Here is a tiny trained network, its code and every weight. The questions are about switching its units off for an input and a target symbol, where a switched-off unit gives its printed mean instead of its output.

import numpy as np


def w(rows, s, z=0):
    codes = np.array(rows[::2]) - 128.0
    scale = np.full(codes.shape[1], s)
    scale[-1] = z or s
    return codes * scale


def f(y):
    return np.maximum(y, 0)


def softmax(a):
    e = np.exp(a - a.max(-1, keepdims=True))
    return e / e.sum(-1, keepdims=True)


def log_softmax(a):
    a = a - a.max(-1, keepdims=True)
    return a - np.log(np.exp(a).sum(-1, keepdims=True))


def net(x, mask):
    ids = ['ΠΣΨβγδεζηλμξτφω'.index(c) for c in x.split()]
    T = len(ids)
    res = E[ids] + P[:T]
    u = 0
    for l in range(2):
        r = res
        for j in range(2):
            rows = slice(3 * j, 3 * j + 3)
            q, k, v = (r @ M[l][rows].T for M in (Q, K, V))
            z = softmax(np.where(np.tri(T) > 0, q @ k.T / 3**0.5, -1e9)) @ v
            o = O[l][rows]
            res = res + np.where(mask[u + j], z, o[:, -1]) @ o[:, :-1]
        u += 2
        y = f(res @ A[l][:, :-1].T + A[l][:, -1])
        res = res + np.where(mask[u : u + 4], y, B[l][:, -1]) @ B[l][:, :-1]
        u += 4
    return log_softmax(res[-1] @ U[:, :-1].T + U[:, -1])


Q, K, V, O, A, B = {}, {}, {}, {}, {}, {}
E = w([
[179,85,50],'Π',
[103,127,83],'Σ',
[53,84,197],'Ψ',
[105,58,56],'β',
[80,88,119],'γ',
[113,161,107],'δ',
[166,164,170],'ε',
[74,34,156],'ζ',
[223,138,107],'η',
[63,209,174],'λ',
[174,161,174],'μ',
[168,162,171],'ξ',
[127,133,250],'τ',
[189,155,184],'φ',
[159,26,84],'ω',
],0.017)
P = w([
[113,251,102],'0',
[95,228,99],'1',
[106,223,106],'2',
[125,205,111],'3',
[166,186,142],'4',
[173,198,132],'5',
[168,208,121],'6',
],0.0031)
Q[0] = w([
[189,167,90],'0.h1',
[91,134,128],'0.h1',
[247,176,74],'0.h1',
[127,53,189],'0.h2',
[123,209,93],'0.h2',
[146,220,156],'0.h2',
],0.013)
K[0] = w([
[192,94,147],'0.h1',
[97,133,159],'0.h1',
[250,73,136],'0.h1',
[38,40,116],'0.h2',
[167,205,151],'0.h2',
[72,218,143],'0.h2',
],0.011)
V[0] = w([
[178,75,162],'0.h1',
[107,145,124],'0.h1',
[246,15,234],'0.h1',
[161,141,247],'0.h2',
[100,152,90],'0.h2',
[26,190,3],'0.h2',
],0.0033)
O[0] = w([
[68,178,103,115],'0.h1',
[146,131,130,140],'0.h1',
[2,228,34,135],'0.h1',
[24,178,9,255],'0.h2',
[164,143,148,103],'0.h2',
[198,201,186,45],'0.h2',
],0.003,0.00063)
A[0] = w([
[4,192,65,3],'0.n1',
[175,234,116,58],'0.n2',
[126,186,36,217],'0.n3',
[131,59,119,43],'0.n4',
],0.012,0.0034)
B[0] = w([
[4,130,103,189],'0.n1',
[110,207,92,247],'0.n2',
[183,92,179,253],'0.n3',
[97,146,86,168],'0.n4',
],0.016,0.004)
Q[1] = w([
[131,131,121],'1.h1',
[131,137,134],'1.h1',
[158,132,165],'1.h1',
[171,69,76],'1.h2',
[179,151,253],'1.h2',
[107,48,179],'1.h2',
],0.029)
K[1] = w([
[125,118,130],'1.h1',
[114,150,109],'1.h1',
[89,179,97],'1.h1',
[178,77,84],'1.h2',
[131,153,251],'1.h2',
[74,37,149],'1.h2',
],0.03)
V[1] = w([
[136,130,160],'1.h1',
[137,143,226],'1.h1',
[128,114,217],'1.h1',
[123,145,98],'1.h2',
[144,97,164],'1.h2',
[158,50,255],'1.h2',
],0.0095)
O[1] = w([
[131,163,115,130],'1.h1',
[98,191,116,166],'1.h1',
[112,183,94,123],'1.h1',
[138,105,157,153],'1.h2',
[106,164,102,71],'1.h2',
[84,255,6,3],'1.h2',
],0.0096,0.0029)
A[1] = w([
[117,11,33,138],'1.n1',
[100,108,2,57],'1.n2',
[252,73,137,2],'1.n3',
[210,145,72,8],'1.n4',
],0.0087,0.0044)
B[1] = w([
[180,106,222,253],'1.n1',
[90,37,175,189],'1.n2',
[80,207,4,232],'1.n3',
[56,44,78,161],'1.n4',
],0.012,0.0044)
U = w([
[148,251,146,129],'Π',
[187,148,17,175],'Σ',
[130,116,94,70],'Ψ',
[136,112,89,60],'β',
[128,106,100,165],'γ',
[240,217,190,254],'δ',
[129,116,118,81],'ε',
[112,75,109,130],'ζ',
[130,109,117,88],'η',
[119,33,18,148],'λ',
[117,95,115,102],'μ',
[120,98,114,112],'ξ',
[8,109,70,115],'τ',
[87,109,197,16],'φ',
[254,41,129,124],'ω',
],0.0087,0.0058)

Each question gives the input, a string of symbols that net reads in full, and the target symbol t.
The units are the heads (3 rows each of Q, K, V and O) and the neurons (one row each of A and B). Each row of codes is followed by its name. A weight is (code - 128) times the scale printed after its matrix; where a second scale follows, it is the last column's (O, A, B and U).
mask holds one flag per unit, layer by layer, with each layer's heads first. A switched-off unit (its flag False) gives its mean, the last column of its rows in O or B, instead of its output. The means were averaged over made-up inputs and are rounded, as every weight is.
A unit's drop is (log p(t) with every unit on - log p(t) with that unit switched off) / (log p(t) with every unit on - log p(t) with every unit switched off).
The circuit of an input: a set's keep is (log p(t) with only the set's units on - log p(t) with every unit switched off) / (log p(t) with every unit on - log p(t) with every unit switched off). Starting from all 12 units, units are removed one at a time, each time the one whose removal leaves the highest keep (on an exact tie, the one counted first), for as long as the keep stays at least 0.8.
circuit, biggest first: the units of the circuit, biggest drop first
top k neurons: the k neurons with the biggest drops, biggest first
top k neurons in layer l: the k neurons of layer l with the biggest drops, biggest first
which heads matter: for each layer, one digit per head in row order, 1 if its drop is at least 0.15 and else 0, layers parted by /
drop when u is switched off: that unit's drop, to one decimal
input Ψ τ γ ω μ δ Π, target λ: top neuron in layer 1 -> [1.n4]
input Ψ Ψ δ Ψ δ, target δ: top 2 neurons -> [0.n3 1.n3]
input φ ω ω ζ Σ, target ω: top 2 neurons -> [0.n4 1.n1]
input ξ ω ζ, target ω: which heads matter -> 00 / 10
input η Ψ Ψ, target τ: circuit, biggest first -> [1.h2 1.n1]
input φ ξ μ φ ω δ, target ω: circuit, biggest first -> [0.n2 1.h1 1.h2 0.h1]
input ξ δ Ψ φ ξ β, target ω: top 2 neurons in layer 0 -> [0.n2 0.n4]
input δ φ λ ω, target ω: circuit, biggest first -> [1.n1 0.n2]
input Ψ ξ ζ ε λ, target φ: circuit, biggest first -> [1.h2 0.n1]
input Ψ ω Σ, target ω: top 2 neurons -> [0.n1 0.n4]
input γ β δ δ, target δ: which heads matter -> 11 / 00
input δ ε μ Ψ Ψ, target τ: top 2 neurons -> [0.n2 1.n1]
input λ η η ζ ω γ, target ω: which heads matter -> 00 / 00
input ξ Ψ ω ε γ, target ω: top 2 neurons in layer 1 -> [1.n1 1.n3]
input γ β γ λ τ, target Π: top neuron -> [0.n3]
input γ γ ω γ Π, target λ: drop when 1.n2 is switched off -> 0.2
input δ ε ω, target ω: drop when 1.n3 is switched off -> -0.2
input η Π Π γ β τ, target Π: drop when 1.h2 is switched off -> 1.1
